Below is a small trained network, with its code and all its weights. Each question gives an input and a class and asks what happens when units are switched off, that is, made to give their printed mean instead of their output.

import numpy as np


def w(rows, s, z=0):
    codes = np.array(rows[::2]) - 128.0
    scale = np.full(codes.shape[1], s)
    scale[-1] = z or s
    return codes * scale


def norm(h):
    return h / np.sqrt((h * h).mean(-1, keepdims=True) + 1e-5)


def f(y):
    return y / 2 * (1 + np.tanh(0.7978845608 * (y + 0.044715 * y**3)))


def log_softmax(a):
    a = a - a.max(-1, keepdims=True)
    return a - np.log(np.exp(a).sum(-1, keepdims=True))


def net(x, mask):
    res = np.array(x, float).reshape(1, 6) / 4 @ E
    u = 0
    for l in range(4):
        y = f(norm(res) @ A[l][:, :-1].T + A[l][:, -1])
        res = res + np.where(mask[u : u + 6], y, B[l][:, -1]) @ B[l][:, :-1]
        u += 6
    return log_softmax(norm(res)[-1] @ U[:, :-1].T + U[:, -1])


A, B = {}, {}
E = w([
[87,52,154,169,67,150],'x0',
[134,105,48,184,143,35],'x1',
[253,37,44,170,122,194],'x2',
[108,50,169,119,217,162],'x3',
[58,232,146,227,112,109],'x4',
[95,213,32,114,129,133],'x5',
],0.0067)
A[0] = w([
[64,173,117,188,100,235,47],'L0N0',
[69,71,254,139,145,124,1],'L0N1',
[77,142,156,56,83,148,17],'L0N2',
[215,45,127,96,142,133,39],'L0N3',
[133,104,222,115,117,105,66],'L0N4',
[81,42,130,153,90,102,111],'L0N5',
],0.0093,0.0039)
B[0] = w([
[175,210,221,223,108,209,199],'L0N0',
[91,126,140,1,134,183,242],'L0N1',
[159,167,111,201,75,113,156],'L0N2',
[221,84,139,128,113,87,253],'L0N3',
[72,179,132,53,146,192,179],'L0N4',
[175,132,230,111,178,185,205],'L0N5',
],0.0066,0.004)
A[1] = w([
[172,124,74,94,110,177,79],'L1N0',
[58,134,127,115,137,117,165],'L1N1',
[138,14,90,105,209,190,2],'L1N2',
[44,148,201,109,169,167,23],'L1N3',
[201,253,93,68,188,172,21],'L1N4',
[165,139,123,202,159,108,121],'L1N5',
],0.0079,0.0024)
B[1] = w([
[133,112,184,76,131,172,162],'L1N0',
[64,78,146,143,114,148,166],'L1N1',
[137,86,98,132,162,2,254],'L1N2',
[114,124,154,104,118,176,240],'L1N3',
[125,125,217,118,146,156,194],'L1N4',
[106,179,113,173,145,192,159],'L1N5',
],0.0088,0.0035)
A[2] = w([
[169,148,118,2,108,132,82],'L2N0',
[168,210,81,74,146,94,81],'L2N1',
[122,138,128,184,141,34,74],'L2N2',
[5,198,95,149,189,47,81],'L2N3',
[131,170,197,65,135,158,183],'L2N4',
[190,47,145,101,205,157,1],'L2N5',
],0.0074,0.004)
B[2] = w([
[107,135,175,117,66,137,172],'L2N0',
[65,93,140,63,107,193,130],'L2N1',
[81,115,133,199,132,93,129],'L2N2',
[69,33,96,78,228,117,179],'L2N3',
[102,139,192,115,141,167,254],'L2N4',
[176,101,83,158,175,2,202],'L2N5',
],0.0092,0.0046)
A[3] = w([
[147,10,82,140,71,112,31],'L3N0',
[60,211,125,156,162,26,20],'L3N1',
[192,81,38,230,117,94,78],'L3N2',
[126,101,138,110,37,202,17],'L3N3',
[253,71,97,78,131,191,63],'L3N4',
[176,173,164,181,112,139,3],'L3N5',
],0.0068,0.0029)
B[3] = w([
[253,178,205,141,111,110,202],'L3N0',
[66,82,129,98,243,142,139],'L3N1',
[177,232,210,173,171,244,255],'L3N2',
[71,229,55,68,176,49,147],'L3N3',
[244,78,245,12,170,42,253],'L3N4',
[155,231,77,146,161,99,126],'L3N5',
],0.0049,0.0026)
U = w([
[104,102,93,142,56,87,1],'0',
[149,138,21,72,98,147,56],'1',
[248,31,182,81,153,70,176],'2',
[113,107,83,62,19,68,45],'3',
[151,201,144,220,118,205,165],'4',
[18,131,250,24,154,200,181],'5',
[15,76,25,126,215,42,152],'6',
],0.013,0.0092)

Each question gives the input, the list of numbers given to net, and the class t.
The units are the neurons (one row each of A and B). Each row of codes is followed by its name. A weight is (code - 128) times the scale printed after its matrix; where a second scale follows, it is the last column's (A, B and U).
mask holds one flag per neuron, layer by layer. A switched-off neuron (its flag False) gives its mean, the last column of its row in B, instead of its output. The means were averaged over made-up inputs and are rounded, as every weight is.
A unit's drop is (log p(t) with every unit on - log p(t) with that unit switched off) / (log p(t) with every unit on - log p(t) with every unit switched off).
The circuit of an input: a set's keep is (log p(t) with only the set's units on - log p(t) with every unit switched off) / (log p(t) with every unit on - log p(t) with every unit switched off). Starting from the 12 units with the biggest drops (on a tie, the unit counted first), units are removed one at a time, each time the one whose removal leaves the highest keep (on an exact tie, the one counted first), for as long as the keep stays at least 0.8.
circuit, biggest first: the units of the circuit, biggest drop first
unit that matters most: the unit with the biggest drop
top k neurons: the k neurons with the biggest drops, biggest first
k most important neurons of layer l: the k neurons of layer l with the biggest drops, biggest first
drop of u: that unit's drop, to one decimal
input [3,8,1,-5,7,-1], class 6: circuit, biggest first	[L2N3]
input [-4,2,-7,2,-1,6], class 6: top 3 neurons	[L2N3 L0N1 L0N5]
input [5,2,8,5,4,4], class 4: circuit, biggest first	[L3N2 L1N5]
input [3,1,0,-3,-4,6], class 3: 3 most important neurons of layer 3	[L3N2 L3N3 L3N1]
input [-3,-2,8,1,6,-5], class 4: circuit, biggest first	[L0N1 L1N5]
input [0,-7,7,-7,-1,4], class 5: circuit, biggest first	[L1N0 L1N4]
input [-8,7,-8,-4,-7,-4], class 6: top 4 neurons	[L0N1 L0N5 L2N3 L1N3]
input [-7,3,1,-8,-3,2], class 5: top 2 neurons	[L1N4 L2N1]
input [-6,2,-8,-4,6,2], class 6: 3 most important neurons of layer 0	[L0N1 L0N5 L0N4]
input [0,-2,2,-8,-1,0], class 5: 2 most important neurons of layer 1	[L1N0 L1N2]
input [-5,1,-5,1,2,3], class 6: 4 most important neurons of layer 0	[L0N1 L0N5 L0N4 L0N0]
input [2,5,0,-5,7,2], class 6: top 3 neurons	[L2N3 L3N1 L0N3]
input [1,-1,-7,-4,2,5], class 6: 4 most important neurons of layer 0	[L0N1 L0N5 L0N4 L0N2]
input [2,3,0,8,-3,6], class 6: unit that matters most	L1N2
input [1,1,0,2,5,0], class 4: drop of L0N0	1.0
input [-5,6,8,1,7,-2], class 4: drop of L3N2	0.1
